(in the rows, 128 means zero)
Rows near named flat spaces through zero (a row that begins with a name and a colon came from that space)
sezir_dozi: [132  73 124  89 113 115 129 134 134  84 116 131 127 137 161 123 116 148
 147 143 129 138  99 152 131 130  85 147 144 118 122 131 114]
rere_soku: [105 153 120 206 147 113 146 119 106 159 131 135 129  56 168 123 151 167
 146  61 151 133 180 130  93 181 164 138 111 112 152  81 166]
loz_tuv: [129 196 164 144 118 146 121  97  95 113 151  96 140 131 103 136 120 140
 117 113 116 109 158 114 129 128 104 102  97 165 161 111 144]
resi_ziko: [108 117 102  87 145 172 105 133 141 115 128 138 159 136 101 160 112  50
 106 187 124 136  78 144 148 108 124 142 152 111 133 144  98]
sezir_dozi: [109 120  73  72 155 159 128 132 128 160 130 149 153 116 123 137 165  48
 146 183 104  98  98 119 134 132 168 108 147  79  73 118  97]
rezif_movu: [139 106 108  87 162 139 129 132 144 148 111 147 128 130 137 145 126  58
 122 177 122 118  93 121 136 151 149 133 141  92  95 136  94]
rere_soku: [142 102 110  86 148 136 126 117 138 130 110 143 147 114 141 122 125 109
 143 169 127 127  84 118 126 122 115 154 139 107 102 123 112]
rezif_movu: [125 150 122 169 170 130 137  90  99 142 129 131 144  86 136 135 141 135
 137  98 141 123 145 114 109 153 131 157 117 108 140  91 150]
loz_tuv: [ 98 130 102 124 121 122 122 121 104 141 147 141 135 131 134 126 180 104
 146 138 111 119 134 115 123 116 159 110 139 110  89 111 121]
nel_kevur: [129 104 169 114  80 102 106 109 101  53 145 112 127 174 140 135 119 166
 120 138 122 156 106 129 141  92  60 143 128 169 155 132 132]
sezir_dozi: [113 117 136 143 103 125 126 152 115 118 169 109 115 156 113 162 149 122
 107 112 111 121 134 125 150 123 139  91 125 146 169 129 150]
resi_ziko: [ 94 132 135 157  97 105 113 125 119 115 130 138 116 128 172 114 150 139
 145 108 132 148 158 143  93 142 130 129 141 129 108 111 113]
nel_kevur: [134 144 123 128 135 119 153  99  92 107 127 115 136 114 121 102 132 196
 159  92 131 109 162 137 135 128 102 127 108 123 122 117 151]
nel_kevur: [146 172 152 104 144 143 126  90 106 111 122 113 135 147 107 132 105 110
 118 148 119 110 135 120 138 132  99 122 110 137 120 133 110]
rere_soku: [ 89 182 139 217 144 138 114 118 129 147 116 141 136  61 165 135 111 120
 116  84 166 164 173 152  78 183 153 158 124 125 165  96 133]
resi_ziko: [136  81 129 105 111 104 136 130 110  91 135 125 126 141 142 131 131 164
 135 132 126 137 107 132 153 116 101 135 126 131 141 132 143]
sezir_dozi: [190 202 177 150 198 131 134  80 117 184 111 122 105 152  86 155  99  58
  71 148 128 106 141  63 141 157 159 128  89 136 118 145 115]
nel_kevur: [146 146 146  85 132 143 117 126 141 133 113 128 127 138 139 139 102  70
 113 182 116 120 105 118 132 153 126 112 122 132 112 137  91]
loz_tuv: [126  97 149  78  62 127 102 153 164  75 124 117 120 173 150 108 108 144
 142 155 113 139 102 154 114 101  68 118 154 159 115 144  93]
rezif_movu: [110  91 144 135  98  98 112 123  91  85 167 121 115 180 134 163 161 122
 112 128 112 143 116 118 147 106 113 124 137 141 147 125 136]
sezir_dozi: [ 94 115  85 133 113 148 127 158 137 147 152 132 150 104 112 124 164 134
 145 118 120 121 122 134 126  99 155 112 144 121 136 115 150]
rezif_movu: [153 120 131  94 149 152 115 144 165 160 123 132 125 147 115 157 116  43
  98 184 112 116  79  99 135 133 147 120 137 125 122 141 100]
nel_kevur: [118 167 113 139 141 161 115 138 165 173 117 137 134 128  93 115 127  84
 120 136 129 121 138 126 106 110 161 124 144 124  99 141 104]
rezif_movu: [113 145  97 110 125 144 128 124 112 142 145 130 150 137  78 115 159 126
 137 141 113 112 128 117 148  74 150 109 129 126 102 137 136]
loz_tuv: [151 158 169 113 139 131 114 112 143 130 100 130 114 133 164 137  89  74
 109 165 129 131 123 120 108 180 118 130 120 134 114 128  83]
rere_soku: [117 139 116 112 120 131 144 128 116 103 112 127 140 101 133 102 106 174
 149 117 141 131 152 169 139 137 113 125 116 122 127 136 131]
rere_soku: [140  94 138 136  97  93 122 135 127 133 142 134 121 137 145 117 156 163
 134 129 123 145 104  93 126  93 130 134 129 152 128 121 152]
rere_soku: [114 134 162 153  86 105 114 136 124 105 148 112  93 179 139 132 141 136
 121 100 116 131 163 134 113 131 117 101 135 153 129 131 118]
nel_kevur: [128  64 118 118 106  98 143 174 144 131 122 144 114  87 201 131 129 149
 141 132 137 148 104 141 131 174 149 123 127 118 148 117 143]
nel_kevur: [132  94  97 144 181 128 149 144 141 160 114 148 119 104 133 154 127  93
 117 120 145 128 121 137 137 167 168 149 137  80 133 133 131]
loz_tuv: [119 147 117  81  91 153 127 146 142 121 136 111 137 138 115 100 135 139
 157 139 101  94 138 142 123 111 114  79 132 140 102 129 113]
loz_tuv: [152 190 140 170 146 113 153 119 113 186 129 122 104 134  82 107 140 149
 115  92 129 106 187  95 140 123 184  95  93 141 108 146 152]
nel_kevur: [148 149 105   7 119 149 123 135 154 170 106 143 130 158 128  92 146  42
 157 233  80  78  99 100 132 122 160  64 136 109   4 147  51]
rere_soku: [120 113 109 110 147 133 122 122 128 128 111 151 145 108 141 133 120  98
 125 163 140 148 100 136 134 131 136 156 137 106 116 132 113]
sezir_dozi: [ 99 105 130 162 108 110 105 119 120 113 128 151 151  77 191 127 138 150
 139 128 151 181 102 128  95 129 119 177 137 135 154  90 143]
rezif_movu: [191 177 194  93 125 115 162 118 124 105 100  88  82 158 135 112  61 163
 122 115 120  87 181 141 148 198  89  76  77 155 127 155 110]
resi_ziko: [152  97 143  77 131 138 126 138 148 105 125 114 113 166 139 154 108  86
 121 160 107 105  97 131 135 155  94 115 138 122 128 135  97]
sezir_dozi: [134 110 123 132 129 160 122 164 183 133 117 123 137 113 112 134  90 128
 115 124 141 137 101 149 120 120 114 146 143 138 170 140 133]
loz_tuv: [134  86 125  89 139 137 126 158 160 116  97 146 128 102 175 153  79  81
 110 178 144 153  82 159 140 180 127 146 135 109 149 142 100]
rezif_movu: [193 204 183 129 128 142 158 126 160 148 106  78  91 146 100  88  78 184
 136  77 117  66 195 122 108 165  95  76  89 166 125 140 127]
rere_soku: [129 128 123 106 158 151 115 142 139 141 129 136 120 179  72 179 108  23
  66 182 123 133 100 127 175 115 165 120 137 117 129 180  96]
sezir_dozi: [166 148 110 116 161 158 151 129 167 161 100 119 138 115  74  88 101 164
 145 111 135  97 134 127 124 102 119 137 125 123 109 147 135]
rere_soku: [128  78 139  92  87 109  94 157 153 115 129 149 120 178 130 141 122  84
  93 199 123 175  63 116 153  75 136 138 150 153 118 170 102]
nel_kevur: [108 135 107 170 131 138 135 154 151 165 127 134 131  78 145 118 139 142
 143  90 140 127 151 139  97 153 161 125 133 117 142 106 146]
resi_ziko: [136 127 151 162 131 122 126 119 115 110 139 117 129 132 110 148 111 152
 101 108 142 148 124 123 143 114 110 151 116 151 181 133 158]
rere_soku: [147 132 139 113 111 128 137 157 155 139 119 119 109 140 120 116 106 139
 122 129 125 120 136 135 138 132 136  99 119 144 127 153 124]
resi_ziko: [123 174 107 108 159 164 117 108 140 157  98 149 162  95 109 108 109  86
 129 170 139 132 118 129 119 117 146 147 130 112  91 135  99]
resi_ziko: [148 147 141 112 132 117 136 126 139 145 106 130 104 145 136 109 118 116
 132 136 124 114 150 125 121 151 140 109 122 124  84 143  99]
rere_soku: [119 139 133 138 128 140 122 152 155 144 119 131 113 124 143 140 113  88
 115 129 131 129 140 144 113 166 149 113 135 123 131 133 105]
loz_tuv: [146 132 132 109 120 122 140 128 119 113 128 117 122 165  75 115 113 160
 117 129 127 124 135 132 170  82 119 116 115 145 124 170 138]
loz_tuv: [158 124 155 123 140 112 135 113 107 113 134 116 110 174  95 151 113 125
  94 135 125 127 123 110 168 114 118 128 111 142 144 156 136]
nel_kevur: [125  60 142 119  93  92 126 139 113  79 144 125 119 131 187 145 137 162
 138 126 125 149  99 134 133 143  92 139 133 136 162 108 145]
resi_ziko: [154 177 153 128 159 133 121  88 111 144 109 136 141 121 108 132  98  99
  97 164 140 142 118  98 143 123 136 149 101 141 125 141 121]
rezif_movu: [ 89 117  76 101 155 149 122 115  91 124 144 150 164 124  99 157 159  68
 121 171 122 131 101 134 165 102 158 135 141  88 112 132 121]
resi_ziko: [ 79  57  70 144 103 114 141 186 140 133 142 150 132  82 169 125 167 161
 160  98 139 147 125 167 125 136 166 126 154  96 143 113 156]
resi_ziko: [ 88 139 107 108 116 126 106 115 101 131 135 155 146 128 141 129 162  75
 131 177 120 146 118 124 131 113 162 122 139 114  83 125 100]
rezif_movu: [140 108 147 125 120 119 122 137 142 120 131 121 106 158 141 143 125 111
 119 129 119 124 120 123 121 142 115 123 137 133 132 130 115]
sezir_dozi: [137 183 111 130 184 168 119 116 166 197  86 156 147  87 111 116 103  53
 115 166 145 128 121 115 103 143 175 151 131 104  87 136  91]
sezir_dozi: [192 156 181 137 137 116 152 119 129 142 132  91  94 153 112 131 106 158
 113  99 115  89 151  90 136 155 110  97  89 161 152 129 150]
loz_tuv: [114 103  91 161 147 137 138 152 166 152 100 151 144  57 154 106 116 160
 151  97 163 151 125 159  96 144 143 172 145 101 141 115 144]
resi_ziko: [159 104 161  94 116 134 126 124 116  73 164  82 108 230  62 167 119 125
  97 130  94  95 110 116 174  84  66 102 129 158 161 158 133]
loz_tuv: [129 187 140 178 117 142 140 143 147 160 123 113 130  79 119  98 108 184
 134  75 144 123 178 136 104 141 144 109 102 157 160 119 160]
sezir_dozi: [116 148  85 115 151 137 140  97 109 135 112 143 156 114  93  84 147 156
 164 123 135 118 147 138 129  86 131 147 135  99  70 133 125]
rezif_movu: [127 147 131  37 115 137 115 100  77  99 147 124 146 176 106 147 142  62
 117 218  88 107  96 105 183 103 124  83 113 133  88 144  94]
rezif_movu: [114 172 120 122 131 159 134 116 126 114 122 111 141 119 109 106 117 148
 153 103 125 100 168 159 112 135 102 113 127 123 117 121 117]
nel_kevur: [136  72 133 106 104 102 121 158 130 132 151 135 111 156 148 158 152  98
 109 164 110 138  81  98 154 119 150 111 132 138 138 134 134]
sezir_dozi: [ 97 126 126 174 113 123 112 158 121 153 167 133 117 148 103 170 159  85
  83 123 124 148 130 113 149 108 189 106 132 142 163 139 149]
rezif_movu: [114 125  91 118 157 172 123 157 181 157  92 153 154  72 132 125  91  85
 125 154 153 145 102 163 113 147 151 156 148  99 130 137 105]
loz_tuv: [135 159 155 141 140 112 117  96 107 136 122 136 117 144 137 137 128  92
 108 145 129 138 138 104 124 142 141 133 117 132 107 129 108]
rere_soku: [122  70  81 109 177 112 134 111 105 150 125 167 142 103 163 152 173  73
 141 167 128 133  80 103 135 144 164 164 146  66  91 104 122]
nel_kevur: [153 168 132 134 147 131 153 124 118 160 123 120 127 108  98 117 116 149
 120 117 132 110 152 113 151 134 155 106  93 136 135 138 153]
resi_ziko: [ 97 103  95  93 110 143 117 132 126 110 140 134 153 117 150 122 160 119
 164 147 111 118 106 140 112 118 112 124 153 109 106 101 115]
[119 110  88  72 141 141 127 127 104 136 139 147 161 124 100 143 148  82
 120 196 115 129  78 112 180  89 160 122 126 109 110 143 129]
resi_ziko
[126 102 106 139 151 118 131 116 132 127 108 149 135 121 122 114 128 144
 135 122 150 151 118 137 125 104 126 178 145 105 110 138 128]
loz_tuv
[115  85 106  74  90 150 106 161 161 113 130 137 162 110 144 121 125 123
 142 181 119 145  60 135 129  90 110 133 150 140 136 125 123]
rere_soku
[145 121 107 125 180 159 130 132 153 182 132 132 134 113 120 160 146  53
 120 146 113  94  96  91 114 154 158 128 139  97 126 104 123]
rere_soku
[ 69  72  93 121  88  70 116 127  70 105 156 167 125 146 174 129 208 121
 148 150 120 165 123 130 146 101 170 125 150 102  77 122 123]
sezir_dozi
[105 117  99 185 133 131 142 124 126 129 145 117 138  99 123 107 166 202
 173  41 135 111 165 141  86 116 109 147 146 113 142  87 169]
nel_kevur
[154 143 161 149 111 121 131 143 154 139 120 115 111 124 130 114 100 164
 118 107 136 133 139 122 119 134 121 121 112 163 154 136 142]
rezif_movu
[120 125 105 107 128 151 116 140 164 147 112 142 145 109 136 110 128 103
 146 153 127 128 106 133 102 120 133 137 151 115  98 123 103]
rezif_movu
[106 119 127 146 117 116 116 105  93 102 154 127 140 140 126 138 159 141
 131 117 124 139 126 119 128 100 113 142 134 133 137 110 144]
rere_soku
[131  90 118 136 119 128 116 158 168 145 131 136 120 150 111 130 135 118
 117 131 129 141  99 120 122  90 138 143 155 133 129 145 128]
nel_kevur
[112 128 129 150 125 128 121 119 108 108 144 123 136 137 108 143 132 137
 115 114 133 142 131 134 139 106 119 140 129 136 155 130 144]
sezir_dozi
[141 177 158 155 137 142 123 106 136 137 119 114 129 111 135 120 108 135
 129 107 132 118 151 119  92 153 107 133 116 144 139 106 125]
loz_tuv
[131 140 139 172 127 136 125 139 152 137 124 121 128 114 110 123 106 159
 115  94 147 144 138 134 115 115 123 146 127 149 166 133 150]
nel_kevur
[144 121 142 119 133 112 129 116  79 126 166 120 128 167  84 174 146 101
  81 160 111 129  99  81 196  93 151 109 101 148 160 146 160]
resi_ziko
[133 157 168 143 107 117 115 116 113  99 138 111 107 194  80 135 108 133
  89 121 128 142 152 130 153  90 112 119 119 166 138 170 122]
rere_soku
[ 97  92  98 130 125 101 130  85  57  86 155 139 163 111 141 124 183 180
 163 118 128 143 115 121 141  87 105 163 131 110 125  93 164]
rere_soku
[178 135 159  88 129 139 141 148 164 136 114 103  99 159 121 130  90 112
 116 142 110  91 125 121 136 159 112  90 115 143 127 149 108]
loz_tuv
[116  79 137 116  75  89 116 147 129  94 134 136 111 156 166 117 142 156
 138 135 125 157 115 138 128 109 114 128 144 143 118 136 122]
rezif_movu
[120 132 110  96 154 151 121 110 127 121 112 140 148 120 130 134 119  83
 133 164 128 125 109 139 126 137 120 144 139 101 104 126  97]
sezir_dozi
[119 160 113 143 119 131 135 145 150 162 112 136 121 116 112  88 129 149
 142 108 136 125 167 142 114 118 163 111 129 128  94 145 122]
sezir_dozi
[142 103 102  85 165 140 139 118 118 135 134 129 133 151 104 149 147  82
 130 157 107  94 101 111 153 125 132 122 137  93 102 131 117]
rere_soku
[104 130 106 154 125 114 137 134 104 145 144 138 128 114 122 126 161 142
 132 107 131 133 152 128 139 120 170 116 123 119 125 125 151]
nel_kevur
[151 102 141  78 101 107 120 117 116  89 125 128 129 185  95 113 116 152
 117 171 122 147  92 118 173  55  95 138 127 154 108 173 122]
rere_soku
[120 143 116 142 129 123 130 140 122 174 147 136 120 130 117 136 165  96
 119 132 115 117 138  99 134 125 188  96 123 125 112 126 135]
sezir_dozi
[134 135 147 173 103 126 112 140 153 151 142 121 129 120 122 119 136 157
 121 104 131 143 121  99 100  95 128 138 130 168 158 114 157]
rezif_movu
